Read these off the matrix that follows.
1) Find the entry just right of the largest entry.
2) Find the largest entry.
((124, 125, 129, 127, 124, 127, 127, 126, 127, 127, 127, 129, 127, 130, 118, 129), (127, 128, 126, 128, 132, 125, 126, 129, 126, 128, 132, 133, 123, 128, 130, 129), (122, 119, 125, 128, 121, 130, 128, 127, 130, 127, 126, 123, 127, 132, 114, 129), (126, 113, 111, 130, 122, 134, 122, 124, 133, 128, 132, 126, 115, 131, 120, 128), (114, 115, 123, 131, 133, 124, 120, 136, 126, 128, 134, 128, 123, 132, 117, 129), (128, 122, 124, 126, 121, 131, 128, 123, 131, 127, 127, 126, 125, 129, 120, 128), (126, 125, 127, 136, 115, 135, 128, 122, 131, 128, 130, 129, 126, 141, 124, 135), (133, 131, 119, 133, 117, 134, 138, 129, 130, 129, 132, 126, 114, 135, 132, 132), (127, 131, 127, 124, 135, 121, 116, 121, 122, 128, 130, 143, 118, 124, 123, 124), (140, 136, 127, 119, 132, 127, 134, 125, 129, 128, 125, 127, 129, 115, 138, 123), (132, 139, 140, 129, 131, 127, 140, 137, 128, 128, 126, 121, 143, 127, 141, 131), (125, 124, 139, 128, 132, 128, 115, 117, 131, 127, 125, 133, 149, 129, 128, 129), (115, 140, 148, 122, 151, 106, 124, 143, 112, 128, 127, 139, 134, 120, 123, 125), (129, 135, 131, 125, 132, 124, 134, 134, 124, 128, 127, 127, 127, 123, 130, 125))
1) 106
2) 151

arr = [129 114 138 137 144 125 152 108 130 130 131 131 114 134 124 139]
The maximum -> 152
The third largest entry is 139
Which number is the third entry from the left?
A: 138
Which number is the first entry?
A: 129

Questions about the array below. Counting starts at 1.
1) Which number is the top-left entry?
2) Which number is the entry in row 1 and column 3?
3) Which number is the entry directly above the largest entry?
4) Which number is the bottom entry of the column that holds the largest entry?
5) Which number is the entry directly below the centre entry?
6) Which number is the entry just right of the largest entry?
7) Which number is the entry in row 3 and column 1?
8) Which number is the bottom-right entry?
[[120 133 132 150 139]
 [123 131 130 139 133]
 [122 130 131 149 139]
 [126 129 129 135 132]
 [124 130 130 143 136]
 [119 132 132 155 142]
 [126 130 129 131 129]
 [121 132 131 145 137]
 [120 132 132 153 141]]
1) 120
2) 132
3) 143
4) 153
5) 132
6) 142
7) 122
8) 141

Questions about the table below. Indices start at 1.
1) Which number is the entry directly below the largest entry?
2) Which number is the entry at row 1, column 2?
3) Which number is the entry just right of the largest entry?
4) Which number is the entry at row 3, column 1?
5) Which number is the entry in row 2 and column 2?
6) Which number is the entry at row 2, column 1?
7) Which number is the entry in row 1 and column 3?
8) Which number is the entry in the bottom-right corner?
[[104 118 120 132 118 123 103]
 [129 117 101 141 145 112 123]
 [102 119 119 132 117 124 105]]
1) 117
2) 118
3) 112
4) 102
5) 117
6) 129
7) 120
8) 105

B = [120 125 109 152 148 140 131 134 135 122 129]
The fifth entry is 148
The first entry from the right -> 129
The third entry from the left -> 109
The 4th entry from the end -> 134
